Here is a tiny trained network, its code and every weight. The questions are about switching its units off for an input and a class, where a switched-off unit gives its printed mean instead of its output.

import numpy as np


def w(rows, s, z=0):
    codes = np.array(rows[::2]) - 128.0
    scale = np.full(codes.shape[1], s)
    scale[-1] = z or s
    return codes * scale


def norm(h):
    return h / np.sqrt((h * h).mean(-1, keepdims=True) + 1e-5)


def f(y):
    return y / 2 * (1 + np.tanh(0.7978845608 * (y + 0.044715 * y**3)))


def log_softmax(a):
    a = a - a.max(-1, keepdims=True)
    return a - np.log(np.exp(a).sum(-1, keepdims=True))


def net(x, mask):
    res = np.array(x, float).reshape(1, 3) / 4 @ E
    u = 0
    for l in range(2):
        y = f(norm(res) @ A[l][:, :-1].T + A[l][:, -1])
        res = res + np.where(mask[u : u + 7], y, B[l][:, -1]) @ B[l][:, :-1]
        u += 7
    return log_softmax(norm(res)[-1] @ U[:, :-1].T + U[:, -1])


A, B = {}, {}
E = w([
[43,106,145,200,179,2,230,96,9,145],'x0',
[165,198,150,74,27,42,200,91,165,166],'x1',
[156,182,74,98,192,240,67,131,220,254],'x2',
],0.006)
A[0] = w([
[105,188,161,159,148,54,146,158,96,95,13],'0.n1',
[66,188,93,208,198,162,96,172,93,204,2],'0.n2',
[73,111,117,222,243,116,171,45,138,248,142],'0.n3',
[127,88,149,251,86,63,236,84,64,179,39],'0.n4',
[144,180,157,222,61,129,129,145,95,13,84],'0.n5',
[194,96,96,122,48,104,15,194,253,195,157],'0.n6',
[180,219,112,187,74,150,186,120,161,254,64],'0.n7',
],0.0067,0.0037)
B[0] = w([
[62,99,133,86,146,151,254,133,113,206,163],'0.n1',
[171,185,60,186,187,74,154,28,201,93,184],'0.n2',
[186,205,36,109,93,165,121,123,87,80,253],'0.n3',
[61,28,183,114,78,112,156,156,124,166,251],'0.n4',
[89,252,110,186,76,142,135,153,122,191,188],'0.n5',
[116,72,157,124,118,118,121,45,125,111,243],'0.n6',
[194,170,108,107,165,92,101,147,79,204,194],'0.n7',
],0.0083,0.0072)
A[1] = w([
[130,178,114,126,191,70,55,96,122,155,252],'1.n1',
[106,97,166,79,158,128,123,141,87,98,54],'1.n2',
[134,150,151,135,123,181,80,113,211,181,90],'1.n3',
[123,148,2,197,191,162,89,127,135,98,52],'1.n4',
[120,83,165,147,160,153,100,123,208,159,15],'1.n5',
[86,81,206,131,127,74,217,155,98,150,119],'1.n6',
[154,83,49,90,202,166,92,90,100,175,248],'1.n7',
],0.0088,0.0034)
B[1] = w([
[168,118,136,95,163,152,142,134,150,40,203],'1.n1',
[123,125,124,110,134,97,130,126,122,180,129],'1.n2',
[77,71,155,113,132,119,121,134,129,166,176],'1.n3',
[186,58,135,95,170,93,169,97,110,146,219],'1.n4',
[17,172,140,98,116,110,89,164,139,165,141],'1.n5',
[140,94,41,135,149,123,146,110,122,172,254],'1.n6',
[134,251,161,105,135,104,105,170,183,181,244],'1.n7',
],0.016,0.0085)
U = w([
[206,160,103,81,184,101,150,88,163,110,205],'0',
[177,72,146,182,162,143,137,164,85,41,80],'1',
[133,53,169,125,50,157,71,55,148,61,155],'2',
[96,104,141,122,131,167,139,110,128,134,41],'3',
[102,141,203,62,162,150,47,157,199,152,145],'4',
[117,250,98,169,76,119,120,161,101,104,194],'5',
[81,83,41,179,87,102,195,135,74,169,139],'6',
[76,112,135,168,155,124,138,127,166,101,3],'7',
],0.016,0.006)

Each question gives the input, the list of numbers given to net, and the class t.
The units are the neurons (one row each of A and B). Each row of codes is followed by its name. A weight is (code - 128) times the scale printed after its matrix; where a second scale follows, it is the last column's (A, B and U).
mask holds one flag per neuron, layer by layer. A switched-off neuron (its flag False) gives its mean, the last column of its row in B, instead of its output. The means were averaged over made-up inputs and are rounded, as every weight is.
A unit's drop is (log p(t) with every unit on - log p(t) with that unit switched off) / (log p(t) with every unit on - log p(t) with every unit switched off).
unit that matters most: the unit with the biggest drop
top k neurons: the k neurons with the biggest drops, biggest first
top k neurons in layer l: the k neurons of layer l with the biggest drops, biggest first
drop of u: that unit's drop, to one decimal
input [-6,1,-7], class 5: top neuron in layer 0 -> [0.n5]
input [-7,2,-7], class 5: top 3 neurons in layer 1 -> [1.n4; 1.n1; 1.n3]
input [-7,0,-2], class 2: top 3 neurons -> [1.n7; 0.n7; 0.n6]
input [0,5,3], class 4: top 3 neurons -> [1.n6; 1.n7; 1.n4]
input [-2,-7,-5], class 1: top 2 neurons -> [0.n4; 1.n7]
input [-2,-2,8], class 4: top 4 neurons in layer 1 -> [1.n7; 1.n3; 1.n6; 1.n5]
input [-1,-1,3], class 4: top 2 neurons in layer 1 -> [1.n7; 1.n6]
input [-3,-6,-2], class 4: top 3 neurons -> [0.n3; 0.n2; 1.n6]
input [-5,4,-6], class 5: top 3 neurons -> [0.n5; 0.n4; 1.n4]
input [5,6,3], class 6: top 2 neurons -> [0.n4; 0.n2]
input [-4,-3,-8], class 5: top 2 neurons -> [0.n5; 0.n4]
input [-5,-3,-6], class 5: top 3 neurons in layer 1 -> [1.n6; 1.n4; 1.n1]
input [-4,2,-6], class 5: top 2 neurons -> [0.n4; 0.n5]
input [6,6,6], class 5: top 3 neurons in layer 1 -> [1.n4; 1.n6; 1.n7]
input [-2,-3,-3], class 1: top 2 neurons -> [1.n7; 0.n4]
input [-4,4,-6], class 5: top 2 neurons -> [0.n4; 0.n5]
input [0,8,-1], class 6: top 3 neurons -> [1.n7; 0.n3; 0.n2]
input [8,6,4], class 6: unit that matters most -> 0.n4
input [-4,5,-5], class 5: top 4 neurons -> [0.n4; 0.n5; 1.n4; 1.n6]
input [-6,0,-6], class 5: top 4 neurons -> [0.n5; 1.n4; 0.n4; 1.n1]
input [-6,3,-1], class 2: top 2 neurons in layer 0 -> [0.n6; 0.n1]
input [-4,8,-4], class 2: top 2 neurons in layer 1 -> [1.n7; 1.n6]
input [-8,-1,-3], class 2: top 3 neurons in layer 0 -> [0.n7; 0.n6; 0.n1]
input [-3,-7,4], class 4: top 2 neurons -> [0.n3; 1.n5]
input [-2,2,-6], class 6: top neuron in layer 0 -> [0.n3]
input [3,4,1], class 6: drop of 0.n4 -> 0.7
input [7,-5,2], class 0: drop of 0.n3 -> 0.1
